Below is a small trained network, with its code and all its weights. Each question gives an input and a class and asks what happens when units are switched off, that is, made to give their printed mean instead of their output.

import numpy as np


def w(rows, s, z=0):
    codes = np.array(rows[::2]) - 128.0
    scale = np.full(codes.shape[1], s)
    scale[-1] = z or s
    return codes * scale


def norm(h):
    return h / np.sqrt((h * h).mean(-1, keepdims=True) + 1e-5)


def f(y):
    return y / 2 * (1 + np.tanh(0.7978845608 * (y + 0.044715 * y**3)))


def log_softmax(a):
    a = a - a.max(-1, keepdims=True)
    return a - np.log(np.exp(a).sum(-1, keepdims=True))


def net(x, mask):
    res = np.array(x, float).reshape(1, 7) / 4 @ E
    u = 0
    for l in range(3):
        y = f(norm(res) @ A[l][:, :-1].T + A[l][:, -1])
        res = res + np.where(mask[u : u + 11], y, B[l][:, -1]) @ B[l][:, :-1]
        u += 11
    return log_softmax(norm(res)[-1] @ U[:, :-1].T + U[:, -1])


A, B = {}, {}
E = w([
[140,167,163,213,164,141],'x0',
[154,124,161,69,125,254],'x1',
[202,38,170,111,175,136],'x2',
[128,140,137,116,134,123],'x3',
[117,146,125,109,160,131],'x4',
[131,124,130,132,118,125],'x5',
[125,142,140,113,138,122],'x6',
],0.0079)
A[0] = w([
[70,190,149,155,186,208,171],'0.n1',
[123,54,111,93,151,115,207],'0.n2',
[153,45,64,126,162,92,21],'0.n3',
[37,140,87,87,131,122,152],'0.n4',
[139,104,178,169,232,81,4],'0.n5',
[88,254,104,226,114,169,165],'0.n6',
[133,87,137,112,178,94,122],'0.n7',
[135,106,128,105,57,120,181],'0.n8',
[93,121,102,135,170,93,132],'0.n9',
[101,134,110,190,149,109,200],'0.n10',
[98,191,134,58,161,40,133],'0.n11',
],0.0089,0.0021)
B[0] = w([
[97,152,155,215,27,154,210],'0.n1',
[224,165,254,54,74,12,193],'0.n2',
[63,89,120,156,166,95,168],'0.n3',
[235,112,83,61,119,94,180],'0.n4',
[114,188,43,126,128,161,188],'0.n5',
[63,42,193,103,154,117,253],'0.n6',
[168,219,208,100,170,54,161],'0.n7',
[113,169,94,122,115,82,160],'0.n8',
[139,143,131,156,129,54,146],'0.n9',
[162,104,86,74,125,106,173],'0.n10',
[86,115,105,139,152,136,173],'0.n11',
],0.0063,0.006)
A[1] = w([
[164,75,124,131,162,166,78],'1.n1',
[112,75,42,55,204,97,144],'1.n2',
[25,122,108,152,190,123,125],'1.n3',
[154,104,132,227,234,71,224],'1.n4',
[106,91,132,139,155,103,104],'1.n5',
[214,156,113,163,146,224,15],'1.n6',
[79,106,99,77,111,167,163],'1.n7',
[155,147,91,137,166,123,107],'1.n8',
[151,167,116,53,123,100,86],'1.n9',
[194,174,95,72,166,2,253],'1.n10',
[79,108,90,135,155,49,145],'1.n11',
],0.0096,0.0028)
B[1] = w([
[76,185,157,140,171,146,131],'1.n1',
[28,102,147,157,76,128,169],'1.n2',
[212,105,129,133,136,122,156],'1.n3',
[224,255,117,52,102,163,190],'1.n4',
[155,166,122,128,108,50,137],'1.n5',
[160,156,174,222,149,50,148],'1.n6',
[209,214,70,124,133,165,152],'1.n7',
[151,232,102,172,116,143,127],'1.n8',
[167,69,58,191,171,60,162],'1.n9',
[83,152,130,173,116,219,245],'1.n10',
[132,65,202,185,148,180,177],'1.n11',
],0.0065,0.011)
A[2] = w([
[144,85,202,170,150,53,132],'2.n1',
[134,175,116,113,43,101,114],'2.n2',
[176,134,89,56,91,156,227],'2.n3',
[195,104,137,89,142,123,34],'2.n4',
[170,95,143,68,188,157,64],'2.n5',
[218,67,173,123,145,147,140],'2.n6',
[66,139,140,174,232,157,126],'2.n7',
[156,81,186,40,162,150,105],'2.n8',
[90,177,93,140,90,63,190],'2.n9',
[86,130,130,129,255,198,81],'2.n10',
[134,207,228,194,54,206,7],'2.n11',
],0.0076,0.0015)
B[2] = w([
[217,195,121,84,245,67,174],'2.n1',
[128,160,172,86,145,183,146],'2.n2',
[133,242,79,191,177,155,168],'2.n3',
[22,142,239,184,115,206,142],'2.n4',
[3,11,114,130,88,132,146],'2.n5',
[51,123,119,104,133,42,178],'2.n6',
[142,92,131,69,139,76,144],'2.n7',
[76,53,66,235,68,148,167],'2.n8',
[96,44,217,81,165,247,143],'2.n9',
[126,83,162,160,90,13,131],'2.n10',
[114,42,61,65,161,55,254],'2.n11',
],0.0058,0.0075)
U = w([
[28,39,164,122,78,178,138],'0',
[221,128,237,116,253,35,11],'1',
[235,254,101,81,153,227,222],'2',
],0.0091,0.0011)

Each question gives the input, the list of numbers given to net, and the class t.
The units are the neurons (one row each of A and B). Each row of codes is followed by its name. A weight is (code - 128) times the scale printed after its matrix; where a second scale follows, it is the last column's (A, B and U).
mask holds one flag per neuron, layer by layer. A switched-off neuron (its flag False) gives its mean, the last column of its row in B, instead of its output. The means were averaged over made-up inputs and are rounded, as every weight is.
A unit's drop is (log p(t) with every unit on - log p(t) with that unit switched off) / (log p(t) with every unit on - log p(t) with every unit switched off).
The circuit of an input: a set's keep is (log p(t) with only the set's units on - log p(t) with every unit switched off) / (log p(t) with every unit on - log p(t) with every unit switched off). Starting from the 12 units with the biggest drops (on a tie, the unit counted first), units are removed one at a time, each time the one whose removal leaves the highest keep (on an exact tie, the one counted first), for as long as the keep stays at least 0.8.
circuit, biggest first: the units of the circuit, biggest drop first
unit that matters most: the unit with the biggest drop
k most important neurons: the k neurons with the biggest drops, biggest first
top k neurons in layer l: the k neurons of layer l with the biggest drops, biggest first
drop when u is switched off: that unit's drop, to one decimal
input [7,-7,1,-5,-7,-8,0], class 2: circuit, biggest first -> [1.n4]
input [1,6,2,-2,-4,1,-4], class 1: 2 most important neurons -> [1.n6 0.n6]
input [1,7,2,-3,8,-5,0], class 1: 2 most important neurons -> [1.n6 0.n6]
input [0,4,8,-8,4,7,-2], class 0: 3 most important neurons -> [2.n5 2.n8 0.n1]
input [1,8,-2,1,-8,-2,1], class 0: top 2 neurons in layer 0 -> [0.n5 0.n4]
input [8,-2,-6,3,-6,7,-4], class 1: circuit, biggest first -> [0.n6 1.n10 2.n1]
input [7,-1,-6,1,6,-2,3], class 1: 2 most important neurons -> [0.n6 1.n10]
input [2,-5,5,3,-2,4,6], class 2: circuit, biggest first -> [1.n4 0.n5]
input [1,-7,2,-3,-5,5,-7], class 2: 2 most important neurons -> [1.n4 0.n6]
input [3,7,0,0,0,8,7], class 0: top 2 neurons in layer 0 -> [0.n1 0.n4]
input [0,6,7,3,4,7,-6], class 0: 2 most important neurons -> [2.n5 2.n8]
input [-4,0,2,2,1,-7,-8], class 1: 2 most important neurons -> [0.n2 2.n1]
input [-3,0,-1,2,7,0,5], class 0: 2 most important neurons -> [0.n11 1.n2]
input [4,2,-7,8,3,4,-5], class 0: unit that matters most -> 0.n1
input [-8,3,0,-7,3,3,-1], class 2: 3 most important neurons -> [0.n6 2.n3 1.n11]
input [3,6,1,-3,-2,-7,-4], class 1: 2 most important neurons -> [1.n6 1.n10]
input [1,0,6,1,4,-3,-4], class 2: top 3 neurons in layer 0 -> [0.n6 0.n5 0.n3]
input [6,0,-4,7,-6,-2,-5], class 1: 3 most important neurons -> [0.n6 1.n10 2.n1]
input [4,7,5,-5,-5,-7,-3], class 1: 2 most important neurons -> [1.n6 0.n6]
input [8,-7,8,-4,7,6,-6], class 2: most important neuron -> [1.n4]
input [1,7,-6,4,-5,7,-3], class 0: 3 most important neurons -> [1.n4 0.n1 0.n6]
input [4,-3,6,4,0,6,-6], class 2: drop when 1.n4 is switched off -> 0.5
input [4,-2,8,8,0,8,5], class 2: drop when 1.n4 is switched off -> 0.6
input [7,7,4,3,3,0,-7], class 1: drop when 1.n10 is switched off -> 0.1
input [4,8,-1,-8,0,5,-8], class 0: drop when 0.n1 is switched off -> 0.2
